Each row was made from one path, in order. Every step used is in the known rows, and no mark comes twice. Write each row's path.
Known rows:
gitup > gikeduf > muti > nenuv > dilet: [ -29 -134 -171 -118 -192 -131 -165    8  121  -93 -149 -532  -26 -126
 -150 -166 -170  182  -50  -41  132  -31  -17   79 -228  144  225  270
  299  -14  120   81 -219 -194  280  175  255  144  -94 -109 -124 -208
  -56  165 -212    5  -49  -52]
fameket > muti > nenuv > lutere > dilet > teti > fisizo > ziban: [-186  -82  -20  171  219 -101  -62 -217 -146 -200 -151 -413  113    4
 -175  407 -135   69 -235  413   27 -286 -313  -66  177   44 -118  213
  373 -166  100 -234  355  -54  -20  -98  -31  513 -241 -272  256    5
 -185   72 -323 -314 -129   96]
gikeduf > gitup > lutere > nenuv: [-143 -278  -21   39   -3   24 -437  225  177  260   66 -103 -230  -14
   81 -145 -215  110  -12  108 -183 -102  -73  -73  253 -134   50   95
 -139  260  127 -263  275 -100   64  155 -138 -225  -12   48 -133   80
   90  173   78   57 -194 -186]
nenuv > gikeduf > muti > gitup > lutere: [  57 -231 -334   77  118  103 -361  170  138   -6 -233 -167  -75 -198
  238  -31   90   29  260   66 -234  108  121  105  154  -83  214  241
  -73  160  175   22  -36  -91  161  -79   46 -124  -43   81 -300 -166
   19  227   34   45  -18 -357]
lutere > dilet > teti > fisizo > ziban > gitup: [-171   11  -73  141  241   30 -208  139  -69  -50 -136 -132  131   99
  -80  380  184   -5 -114  365 -299 -195 -231   56  135  118 -427  -98
  271 -224  -14 -304  236  -26 -118   11   60  269   -7  -99  347  151
  -84  121 -171 -190  -64   29]
lutere > dilet > teti > ziban > gitup: [ -76   48  -66  120  146  140 -214  182   24   -6  -80 -111   94    6
  -14  258  223  -35  -78  309 -281 -148 -154   81   40  130 -372 -190
  208 -145  -46 -196   59  -40 -156    8   47  204  105  -57  315  204
  -46   93  -97  -84  -62   31]
fisizo > ziban > fameket > muti > gikeduf > gitup > lutere > nenuv: [-110 -162  -68  -15   18  122 -343  302  162  202   13 -161  -78  -30
   62   24 -205  125   13  179 -188 -118  -86 -143  108  -79  -23  145
 -226  305   46 -206  208 -201   61   61  -58 -308    8  101 -193  -43
  -16  272  -37   43 -147 -218]
fisizo > teti > dilet > lutere > nenuv > muti: [-291 -122 -153   35  -26 -230 -425  105  146   35   -4 -100  -72   33
 -158   63    8  112   12  312 -168 -441  -92  -15  107  346   79  270
  185  -20 -189 -294  419 -480  131  -19   53  -63 -270  118  -12   31
  166  184 -194  121 -103   70]
fameket > muti > gitup > fisizo > ziban > dilet: [  40   49   17   73   66   20 -132   88  -46 -166 -150 -216  303  -39
  112  222 -116    3 -163  146  -98 -183  -68 -140   97  -47 -102    4
  -12   28  128 -123  220 -298 -321   13  146  -43  159  -62   98  -63
 -118  151   80  -71 -136  -20]
fameket > muti > gitup > fisizo > nenuv > teti: [-172   60 -161  -36   10  -69 -149   15    8  -52 -215 -645  -66  -29
  -36   26 -227   47  -56  136   36 -187   33  -64   32  -46   -7  401
  521  -66   68    7  239 -321    4   60  107  283 -299  -34 -210 -147
 -113  -49   -7 -278 -208   29]
fameket > muti > gitup > gikeduf > dilet > teti > fisizo > nenuv: [-223  -92   78 -214  162   44 -311  155 -125  -91 -340 -559  -24  -58
 -166  212  -79  257 -263  288   44 -233  -88   59   73  174    9  425
  420 -294    3 -310  368 -159   17  191  129  176 -196  -29  -21  -26
 -209  237 -259 -375  -44   75]
muti > gitup > lutere > dilet > nenuv: [-219 -189   20  154   73  194 -500  128   88   71   52 -259 -235 -193
   -3 -209 -156   45 -349  143  -10 -229  148   64  257  100  177   57
  122  -26   55 -231  126 -104  -35  126 -214  -22  -92   -8  -52   46
 -156  349  -53   76 -213 -161]
fameket > muti > nenuv > gikeduf > gitup: [ 180 -409 -333 -184   17   92 -365  191  240   36 -122 -538  109 -146
  117  144 -125  142  -18   57  101   31   -8 -103  174   11  328  339
  128  129  314  283  -52  -99  283 -208  143  -78  -43   17 -156   -6
  -97  359   23  -34 -101    6]
fisizo > teti > ziban > gitup > nenuv > lutere > dilet: [-166  -56 -124   49  143   89 -380   76   83   52   64 -150 -103  -32
 -133  -22 -166  121 -321  228 -169 -232  -64  -11  321  -18 -151   97
  351  -76    9 -332  188  -49  -11  192 -149  231    5  -96  296  133
   -5    8 -257 -134 -310  -23]
borem > ziban > fisizo > nenuv > dilet > lutere: [-242   31 -261    4   31 -119 -343    9 -127    4  116 -119 -166  105
 -117 -172   23  243 -249  233   29 -212  -71   95  -15  154  120   92
  310 -253 -269 -236  160  -91 -182  279  109  319 -134 -152  200  163
  116  163   24   76   63  -24]
dilet > lutere > nenuv > gitup > fisizo > teti > ziban > borem > fameket: [  95  154 -159  -85  123 -121   88  108   61  252  287  272   61  132
 -115  200  151 -245   81  282 -138 -194   12  -59   77  -10 -218  -23
  151 -236  -85 -319  195   84 -306 -200 -209   60   28  164  266   79
   91 -300  -50  -99 -140   -2]
teti > dilet > lutere > nenuv > gikeduf: [-223 -214 -105   21   10  -50 -423  159  171  131   13 -190 -149  -21
 -188   33 -102  153 -148  313  -26 -343  -46  -83  181  227  331  160
  229   16  -57 -241  331 -417  205   29   68  -85 -167  -42 -129  -44
  123  382  -99  174 -107  196]
dilet > teti > fisizo > nenuv > gitup > gikeduf: [  32 -114 -185 -253   48   -6 -498  142   61   36  -21 -561  -78   18
 -466  105 -276   36 -171  284  -83 -189  -15   14    0  126   32  418
  324 -241  -40 -314  168   80   93   84  -43   82 -165 -277  -73  106
  -33  153 -166 -188   21  111]
borem > fameket > muti > gitup > fisizo: [ 119  -21  119  -79   -4  -13  -59  193  184  -39  -14 -276   64  -81
  168  -81 -406 -294   71  -74  -23   45  169  -85 -101 -135  -49  -77
   98  111  160  211   59  -72    2    5   85  -84  -58  198  -54 -168
 -102 -109    3 -172 -232 -139]
muti > gikeduf > gitup > lutere > dilet > teti > fisizo > ziban > borem: [ -99  -24 -158   -2  356  126 -195  -26 -154  124    9 -134   72  -12
   -6  345  199  -14  -81  413 -113 -113 -208   34  193 -105 -204  219
  226 -163   42 -439  315    2 -128 -259  -23  318   10  -50  133   37
 -101  -33 -267 -333  -75 -232]
lutere > nenuv > muti > gitup > gikeduf > dilet: [  -1 -357 -200 -230 -199  -24 -372   19  161   52 -282 -481   41 -148
 -119 -280 -153   -3 -286   66  -88  -33  -83  -95   85  -74  121  196
  301  190  181 -196  151  -74  242   95  214  -44  -71  -31 -232  -13
 -113   63 -104 -252 -184  -72]
fameket > muti > gikeduf > nenuv: [  46 -142 -142 -290 -270  227  -79   14  100  164 -258 -567  -26 -294
  196  100 -279  184   35  -64  124  -36   41 -112  -55  118  110  180
 -117  166  110  399 -202 -267  346   96  401 -158    6  -66 -242 -246
 -170  451 -224  -15  -54 -121]
nenuv > teti > fisizo > dilet: [-292   95  106   -4  320 -287 -205  -15  -26   41 -136 -254   21   49
 -222  188  -36  213 -218  394   89 -193   -6  107  163   44 -199  293
  662 -331  188 -451  404 -133 -147  198  189  446 -273  -80   -2 -123
  -88  189  -85 -226   35  174]
nenuv > dilet > teti > ziban > fameket > muti > gitup: [ 166  -62  -97  -85  215   89    8  317   89 -239  -35 -244  269 -133
  108  176  106  -59 -117   61   15   85  -52  -32 -210   -9   55   61
  122  139   52  200  -37   40   -5 -128  155   91   64  180  -94  -33
 -237  171   76  -95 -104  -64]
nenuv > teti > ziban > dilet > lutere: [ -42   26 -303  118    1  -98 -277 -143  -17  -65  146  -50  -77   40
   -1   41  128  128 -232  383  -62 -279  -74  -24  232   27   71  119
  185 -173 -180 -233  206 -197 -283   62  139  227  -15 -169  253  175
   69  152  132   69   24   35]
gikeduf > gitup > fisizo > teti > ziban > borem: [  14   49 -201  -80  230   97 -127  -43  -73  188   -8    5  164   60
  -27  415  286 -145    9  354 -101  -73  -78  -50  101 -148 -297   45
  255 -194  176 -341  182  110 -312 -248  -46  254   50    5  201   72
  -30 -271 -126 -311  -69  -30]
fameket > muti > gitup > lutere > nenuv > dilet > teti > fisizo > ziban: [-262 -170  -15  207  276 -144 -137  -41 -133 -129 -198 -356  108   10
 -207  387  -98   41 -166  454  -85 -228 -385  -30  125  -11 -108  152
  288   -5  184 -329  481  -97  -58  -33  -69  459 -243 -229  100   19
 -164  154 -162 -251 -148    8]
borem > gitup > lutere > dilet > teti > fisizo > ziban > fameket: [ -97  169  -75  132  378  -16  -83  116 -147  -38   16   92  104  202
 -245  296  146  -35  -79  416 -119 -158  -51    4   69   10 -339  159
  225 -237 -204 -537  186   73 -198  -85  -51  204   -8   33  287   37
  -71    3 -166 -219   61    5]
dilet > lutere > nenuv > gikeduf > gitup > fisizo > ziban > borem > fameket > muti: [  -2   48   19 -151   26   32   30  366  182   22   94   20  112  -12
  -27  129 -172  -60  171   87 -125 -143  -32  -90 -160   94   16 -108
  -98  161 -102   40  231 -228 -103 -151 -167 -233  103  337   49  -27
  -51   95  -82   -2 -217  -72]
fameket > muti > gitup > lutere > dilet > teti > ziban > fisizo: [-128   57   69  241  -33  223 -171  -80  -78 -167 -161 -158  148  -90
   15  217 -210   -4 -205  322  -13 -321 -114  106 -114  -61 -214 -127
  237 -125  174 -212  415  -76 -332  174   58  247   -3 -144    5   36
 -168  179  -31  -15  -42  124]
borem > fameket > muti > nenuv: [ 130    8  131 -178 -279    5  235  131  215 -156  -70 -184   93 -129
  194  -69 -227   87  -16 -163   97   -6  137  -78 -203  112   64   22
 -102   69  114  427 -233 -125   76   11  217 -269  132  140  -14 -212
 -189  152  -98   -6 -129  -64]
gikeduf > gitup > fisizo > dilet > teti > ziban: [ -43  -29  -30  100  314  -59 -242 -119   -8   74  -75 -421  100  -42
 -156  335  -16  -74 -103  457   78 -165 -159   38  138  -49 -147  162
  405 -162  203 -370  224  -78 -154 -126  -24  495 -191 -227  177   91
  -80   11 -100 -250   29   92]
gikeduf > nenuv > gitup > fisizo > dilet > teti > ziban: [ -42  -65 -152   67  217  -81 -300 -161  -21  135  -90 -517   25  -86
 -202  331  -57  -54  -99  465   60 -214 -177    5  153   63 -143  227
  468 -178  168 -323  172  -85  -67  -73   29  559 -198 -379  168   53
  -40   64 -128 -230  -15  123]
dilet > lutere > nenuv > gitup > gikeduf: [  67 -195 -245 -217 -120  -22 -506  155  232  128  227 -354 -146   34
 -408 -130 -359  -51 -179  188 -152 -166  -12  -92  -19   35  122  198
  118   38  -65 -235  119  103  144  105  -64 -129  -94 -222 -104  160
   79  147  -42   18  -50   42]
lutere > nenuv > muti > gikeduf > gitup > fisizo > dilet: [-140  -52   30 -174  211 -104 -544  184  184  279  -62 -487   10  -54
   -3  -13 -278   61  -54  208   41 -126  116   16  125   64  -73  324
  349  -72  158 -325  227 -364   88   99  238   32 -242   52 -137 -179
   19  208 -148 -118   -1  -65]
borem > fameket > muti > nenuv > lutere > dilet > teti: [ -68   42  149   58  144    9  -64   24  102 -157  106 -413 -260 -114
  -10 -141 -291  124 -274   54  117 -217  -59  178   56  105  124  167
  255 -194 -159 -113  198 -246   91   64  -53  269  -25  -48  187   95
 -172   10 -222 -117 -219   33]
borem > ziban > gitup > fisizo > teti > dilet > lutere > nenuv: [-309   21   85   30  101 -168 -342  223  189  156  211  -87 -217  138
 -106  -27 -202   98 -274  324 -133 -383  -25  -76  139   16 -113 -118
  207  -89  -12 -456  430 -216 -151  324  112  -39  -74    5  206   98
   89  164  -25    1 -160   26]
gitup > fisizo > teti > ziban > borem > fameket > muti > nenuv > dilet > lutere: [-123    0 -254  -65  -47 -162 -230  -51   75   49  133 -170 -173   60
  -61  -96  -24   85 -169  279    4 -144  -24   48   -4  113   51   97
  328 -233 -123  -83   73 -170  -86  127  150  314  -88 -101  303   30
   18    4  -93  -38  -78  -54]
fisizo > teti > ziban > borem > fameket > muti: [  -4  271  164 -127   38   70  368  293   72  -89  -29  247  242   -8
  -46  260   24  -11  162   43 -105  -64    4   -3 -288   96 -191 -228
 -131   32  -23   97  119  -91 -309  -97 -172 -175  224  345   99  -52
 -156   -4  -77  -23 -134   16]
dilet > teti > fisizo > ziban > gitup > gikeduf > muti: [  30   23 -184  -67   64   11 -144  111  138 -225 -219 -414   63  -76
 -311  360  -27  -13  281  195 -154 -231  -35  177 -257  134  -27  176
  113 -125   13 -276   49 -154  159  -48   93  -59 -165   70  -72 -112
 -103  160 -410 -134  141  -32]
fameket > muti > gitup > lutere > dilet > nenuv > teti > ziban > borem: [-101   23 -174   46  148  172 -165   60  -26   45    4  -81   99 -129
   20  178  229  -85  -84  337 -160 -148  -67  -44   39  -74 -143   29
  298   37   64 -231  182    6 -284 -217 -116  260   79   75    1   26
 -105  -31  -76 -196 -239 -175]
muti > gikeduf > dilet > nenuv: [-100 -212 -133 -121 -183  134 -317  -60   38   45 -240 -488 -169 -271
  -29 -134  -32  130 -372  135  107 -193   59   -5  122  201  226  140
  147  -87   53 -164  -57 -196  111  135  151   42 -132 -141 -193 -130
 -248  307 -153  -26  -70   12]
borem > fameket > muti > gikeduf > gitup > lutere > nenuv > dilet: [-210 -148   -9  -48  -55  -66 -267  335  138  170  -20 -255 -109  -79
  -64 -234 -280  227  -54   53  -70  -44 -133   16  -55   67  116   76
   44  230   36  -53  137 -280  108  284  -38   -7    8   68 -168  -63
   14  276    2  153 -238 -140]
borem > ziban > fameket > muti > gitup > fisizo: [ 112   60   98  -58   60  -22  -63  246  138 -120    7 -285  110  -36
  114  -58 -409 -255    0  -27  -14   38  174 -135 -200 -161 -136 -109
  141  127  144  151   10    3 -141   -4  152  -63  -24  189  -30 -139
 -139 -117  -12 -245 -219 -159]

Which path is each row?
[ -25  -34 -233 -124   81   24 -277  126  125 -145  -34 -571  -90 -133
 -435  179 -247  117  153  161   19 -277  -15  170 -171  217  189  477
  309 -138  -13 -245  122 -173  274   23  -29    3 -232    3 -155 -112
  -56  224 -414 -114   42  -13]
lutere > dilet > teti > fisizo > nenuv > gitup > gikeduf > muti
[-162   46  107  -58  127    7 -212  146   -5   79  -46 -196  -69   42
  -94 -106 -227 -222    5  158 -155  -64   58   63 -119   -7 -185 -187
  318  -94  -18 -339  102   -8 -143  143   83  292   47  -28  281   31
   95 -223  -86 -210 -110   -1]
nenuv > dilet > teti > ziban > borem > gitup > fisizo
[ -28   34  131 -148  310  -95 -272  178  184   28  -58 -573 -160  -89
  -37   64 -200   66 -118  217  130 -165   54  234    2  115   46  298
  383 -315   56 -342  266 -413   17  -29  178  231  -87  -30   38  -62
 -187   87 -170 -242  -49   38]
ziban > borem > fameket > muti > nenuv > gikeduf > gitup > fisizo > dilet > teti
[ 223   97 -228 -139  107  -99  140   63   -1  269  151  126  164   60
  -12  208  153 -297  220  101 -103  -67   12  -90   79  -38 -195   44
   68 -147  -65 -159   17  120 -137 -311 -166   58   78  116  180  -20
   70 -266  -56 -156 -122 -127]
gikeduf > nenuv > gitup > fisizo > ziban > borem > fameket
[ -53 -182  -31 -104   74  -56 -258   76   89  -80 -152 -760 -200 -169
 -152  -49 -265  122 -222   81  131 -101 -165  195 -118   92  206  226
  300  -66   32  -81  143 -261  226  159  167  368  -90 -231  -54   71
 -216  209 -104 -147 -127   27]
fameket > muti > gitup > gikeduf > nenuv > dilet > teti
[-102 -220  -82 -236   25  127 -336   19   40  221 -168 -534  -32  -74
 -221  111 -284   -3 -177  203  -37 -205  -21  -25  102  -18  -54  119
  264  -64  127 -320  144   65  150  123  158  117   -3 -176  144  114
  -82  257 -269 -289  -82  -23]
lutere > dilet > teti > fisizo > ziban > borem > gitup > gikeduf > nenuv
[ -57 -252 -163  -37  239    2 -330  189    0 -137 -129 -413  171 -144
  101  142   98    0 -142  167  -21 -166  -56   24  142  181  146  435
  376  -54   29   -8  248 -156  173 -192  152  135 -266  173 -109   20
  -89  185 -148 -180 -149  -89]
lutere > dilet > teti > fisizo > nenuv > muti > gitup
[-230 -201 -150  264  363  -81 -273 -158 -145  -14 -171 -387   80   40
 -259  444  -90   36 -148  548  -32 -252 -331   -6  361  -43  -83  298
  399 -137  218 -407  496 -102  -19 -186 -156  496 -294 -287  172   85
 -124  152 -226 -296  -96   31]
nenuv > gikeduf > gitup > lutere > dilet > teti > fisizo > ziban
[-130   17 -268  -76   50 -103 -314  -63  155   74   72 -382 -210  -77
   21   13  -30  205 -139  327   59 -230   40    5  174   53  169  273
  323 -144 -138  -43  171 -312  163  167  319  254 -120 -130   26  -95
   23  413   11   41   43  -67]
fameket > muti > gikeduf > nenuv > teti > dilet > lutere
[-264  -90  -79  176  123  280 -435  170   33   70  -72 -216  -82 -146
   68 -163 -214  167 -115  109  -64 -162   78  121  194    6  104  224
  257   32  109 -151  276 -270   68  150  -59  -65  -40   96 -144  -83
  -31  330 -148   23 -182 -236]
ziban > fisizo > nenuv > gikeduf > muti > gitup > lutere > dilet
[-213 -208 -128 -210  -81  -43 -229  -19   21   80 -310 -381   25   -4
 -332 -159 -145   38 -342  260 -165 -128 -158  -80   85 -129  -93   59
  481   50  175 -529  305   57   21  215  168  215   -4 -139   10   51
  -93  -14 -129 -390 -161   56]
lutere > nenuv > teti > fisizo > ziban > borem > gitup > gikeduf > dilet
[-275   10   46  182  160 -192 -151   97   -8 -233  -85 -342  -49  -26
 -247  165 -294  112 -305  447   16 -345  -12  -28   83  -15 -162  164
  606 -158  185 -240  433    1 -291  129    2  375 -262   47   -6  -32
 -283  197 -122 -293 -300   58]
borem > ziban > fameket > muti > gitup > lutere > dilet > nenuv > teti > fisizo
[   1   28 -159   45  289  180 -111   31  -54   32   48  -27   60 -127
   51  239  337 -103   56  293 -126  -88 -116  106   10  -64 -100   91
  196  -60    8 -345  140    7 -161 -286  -63  246  107   81   91   45
  -46 -116 -200 -222  -83 -240]
gikeduf > muti > gitup > lutere > dilet > teti > ziban > borem
[  50  -79  -36 -147  132   -7  -41    9   63 -107 -179 -493  -40 -119
 -145  -10  -49  -47 -245  162    0  -76 -178  143  -43  -64   49  148
  253  -95   27 -332  258 -147   40  -74   74  251   18 -104    7   82
 -290  -71 -139 -365 -111  -39]
fisizo > ziban > borem > fameket > muti > gitup > gikeduf > dilet > teti
[ -60  125  -93   89  275 -174  -44   47 -145  -47   40  -44  117  212
 -335  391  156  -19 -121  424   13 -241 -191  -70  -23   63 -276  242
  295 -242 -201 -517  226  -32 -129 -102   -5  273 -138  -18  173  -15
  -98  -49 -204 -215   20  137]
lutere > nenuv > dilet > teti > fisizo > ziban > fameket
[  66  245   -4  -57  158 -133  123   77   38  195  104  133  152   32
  -95  180  181 -263   82  262  -43 -202  131   -7   21  -15 -237  -17
  270 -266  -37 -370  123   -3 -371 -225 -182  142  -18  229  129  -54
  -19 -241  -71 -152 -105  -15]
gitup > fisizo > dilet > nenuv > teti > ziban > borem > fameket
[ -21   -8  -59   50  -79  222 -259  -77   -6 -152 -135 -364  122 -148
  -59  288 -322   72 -255  357   43 -398 -145   50  -80  -39 -145   46
  251 -141  138 -251  336 -119 -186  177  120  278  -48 -207   11   21
 -177  202 -185  -54  -54  172]
fameket > muti > gikeduf > gitup > nenuv > lutere > dilet > teti > ziban > fisizo
